-.07; -.02; .04; -.24; .38; -.31; .21
-.02; .08; .16; -.20; .41; -.17; .14
-.19; .22; .10; .00; .32; .01; .00
Which number is the bottom-right entry?
Answer: .00
Which number is the third entry from the end, reading row by row?
Answer: .32
The entry in the bottom-left corner: -.19
Which number is the entry just right of .22?
Answer: .10
Which number is the first entry of the largest entry's row?
Answer: -.02
The 1st entry, reading row by row -> -.07
The entry just left of .32 is .00
The entry directly above -.17: -.31
The entry directly above the largest entry: .38
Which number is the entry just left of .04?
Answer: -.02
Which number is the entry just left of the centre entry?
Answer: .16
The entry just right of the centre entry is .41
Which number is the top-right entry?
Answer: .21

.06; -.13; -.14; -.37; -.12; .02; .01
.14; .15; -.26; .08; .06; .05; .43
.07; .12; -.28; .11; -.54; .26; -.55
Counting starts at 1.
The entry in row 1 and column 3 -> -.14
Report the entry just left of .02.
A: -.12
Report the entry in the bottom-right corner.
A: -.55
The entry directly above the smallest entry: .43
Report the entry just right of .07.
A: .12
The entry in the top-left corner is .06
The entry directly above .43: .01
Report the entry in the bottom-left corner.
A: .07
The entry just right of .11 is -.54
The entry just left of the smallest entry is .26
Report the entry at row 1, column 2.
A: -.13
Report the entry just right of the centre entry.
A: .06

a = ((-6, -6, -1, -26, -4, -9, -12, -9, -14, -4, -12, -6, -25, -5), (-7, -10, -18, 30, -13, -7, -2, -7, -1, -13, -4, -11, 9, -11), (2, -9, -20, 35, -14, -7, -7, -12, -7, -19, -10, -11, -12, -8), (2, -8, -17, 21, -12, -8, -9, -12, -10, -18, -12, -10, -20, -6), (-15, -8, -7, -15, -8, -7, -3, -4, -1, -5, -2, -7, 12, -10), (-15, -8, -3, -16, -5, -7, -5, -4, -4, 1, -3, -7, 6, -10), (-18, -7, 4, -48, -2, -7, -7, -3, -6, 3, -4, -5, 1, -8), (-1, -9, -18, 31, -13, -7, -6, -10, -6, -16, -8, -11, -6, -9), (-10, -6, 2, -42, -3, -8, -11, -7, -12, -3, -10, -5, -17, -5), (0, -7, -11, 7, -8, -8, -11, -11, -14, -11, -13, -9, -25, -6), (-7, -10, -16, 21, -12, -7, -3, -8, -2, -13, -4, -10, 7, -11))
Read off the entry just right of the smallest entry.
-2
Read off the entry just left of the smallest entry.
4
Read off the entry just left of 30.
-18

A =
[[.21, -.13, -.20, .22],
 [-.22, .54, .43, -.16]]
The bottom entry of the column that holds the largest entry -> .54
The entry just left of -.13 is .21
The bottom-right entry -> -.16
The entry just left of the largest entry -> -.22
Which number is the top-right entry?
A: .22
Which number is the entry just left of -.20?
A: -.13

Questions about the table below. Rows and columns are numbered from 1.
1) Which number is the entry in row 2 and column 1?
2) Which number is the entry at row 1, column 2?
3) Which number is the bottom-right entry?
4) Which number is the entry at row 1, column 1?
[[3 2 3 3 5 6]
 [3 2 7 4 4 7]
 [2 0 4 4 4 3]
 [3 6 4 3 4 3]
 [4 2 3 5 4 3]]
1) 3
2) 2
3) 3
4) 3
